Below is a small trained network, with its code and all its weights. Each question gives an input and a class and asks what happens when units are switched off, that is, made to give their printed mean instead of their output.

import numpy as np


def w(rows, s, z=0):
    codes = np.array(rows[::2]) - 128.0
    scale = np.full(codes.shape[1], s)
    scale[-1] = z or s
    return codes * scale


def f(y):
    return np.maximum(y, 0)


def log_softmax(a):
    a = a - a.max(-1, keepdims=True)
    return a - np.log(np.exp(a).sum(-1, keepdims=True))


def net(x, mask):
    res = np.array(x, float).reshape(1, 8) / 4 @ E
    y = f(res @ A[0][:, :-1].T + A[0][:, -1])
    res = res + np.where(mask, y, B[0][:, -1]) @ B[0][:, :-1]
    return log_softmax(res[-1] @ U[:, :-1].T + U[:, -1])


A, B = {}, {}
E = w([
[133,169,151,87,203,195,154],'x0',
[106,158,152,65,73,168,86],'x1',
[132,1,123,147,121,139,113],'x2',
[66,147,56,117,107,155,74],'x3',
[178,126,217,166,161,143,176],'x4',
[140,88,101,211,68,133,43],'x5',
[112,120,165,117,189,59,115],'x6',
[175,157,167,80,173,106,95],'x7',
],0.0098)
A[0] = w([
[74,110,188,112,119,46,147,3],'N0',
[153,47,8,108,177,136,101,98],'N1',
[188,187,170,75,157,125,39,165],'N2',
[157,124,82,92,217,105,46,133],'N3',
[68,138,55,218,209,104,127,57],'N4',
[75,140,145,101,45,111,123,49],'N5',
[208,79,155,169,133,52,177,105],'N6',
[139,104,113,205,52,165,59,197],'N7',
[40,114,104,49,110,113,116,227],'N8',
],0.012,0.002)
B[0] = w([
[122,162,135,153,172,206,170,169],'N0',
[57,194,126,141,135,81,159,209],'N1',
[217,137,167,74,166,229,138,214],'N2',
[175,99,109,145,51,203,114,198],'N3',
[37,134,67,91,90,126,155,192],'N4',
[64,111,62,133,101,100,92,178],'N5',
[130,86,235,151,168,11,112,222],'N6',
[184,124,72,89,91,202,95,249],'N7',
[97,181,44,140,117,164,147,211],'N8',
],0.011,0.013)
U = w([
[223,103,127,145,59,185,76,5],'0',
[99,254,150,61,215,167,224,246],'1',
[109,95,186,213,141,7,162,4],'2',
[14,177,16,149,39,133,135,207],'3',
],0.0073,0.0024)

Each question gives the input, the list of numbers given to net, and the class t.
The units are the neurons (one row each of A and B). Each row of codes is followed by its name. A weight is (code - 128) times the scale printed after its matrix; where a second scale follows, it is the last column's (A, B and U).
mask holds one flag per neuron, in row order. A switched-off neuron (its flag False) gives its mean, the last column of its row in B, instead of its output. The means were averaged over made-up inputs and are rounded, as every weight is.
A unit's drop is (log p(t) with every unit on - log p(t) with that unit switched off) / (log p(t) with every unit on - log p(t) with every unit switched off).
The circuit of an input: a set's keep is (log p(t) with only the set's units on - log p(t) with every unit switched off) / (log p(t) with every unit on - log p(t) with every unit switched off). Starting from all 9 units, units are removed one at a time, each time the one whose removal leaves the highest keep (on an exact tie, the one counted first), for as long as the keep stays at least 0.8.
circuit, biggest first: the units of the circuit, biggest drop first
top k neurons: the k neurons with the biggest drops, biggest first
drop of u: that unit's drop, to one decimal
input [-8,-5,-7,2,1,8,3,5], class 0: circuit, biggest first -> (N7, N1)
input [6,-3,-2,7,2,-4,-1,-5], class 3: top 2 neurons -> (N2, N4)
input [-6,2,7,-2,8,3,5,2], class 2: circuit, biggest first -> (N6)
input [4,-2,7,6,8,-2,3,4], class 2: top 2 neurons -> (N7, N8)
input [-1,-8,-1,-1,0,-4,-2,8], class 2: top 3 neurons -> (N6, N7, N8)
input [-5,5,5,-3,3,0,1,3], class 2: top 2 neurons -> (N6, N3)
input [5,-7,-7,1,-6,-1,0,3], class 3: top 3 neurons -> (N4, N3, N6)
input [-7,2,-7,-5,7,0,-6,7], class 2: top 4 neurons -> (N6, N7, N8, N3)
input [0,-8,7,5,4,5,-6,4], class 3: top 2 neurons -> (N1, N7)
input [5,-7,-6,8,-2,4,2,8], class 0: top 2 neurons -> (N3, N2)
input [-8,-6,3,3,1,-6,-6,2], class 2: drop of N6 -> 0.1
input [-5,-4,8,5,7,-4,-4,5], class 2: drop of N2 -> 0.0
input [-8,-6,-7,-7,-6,-2,7,-3], class 2: drop of N6 -> 0.7
input [6,4,-5,5,-2,6,6,8], class 0: circuit, biggest first -> (N3)
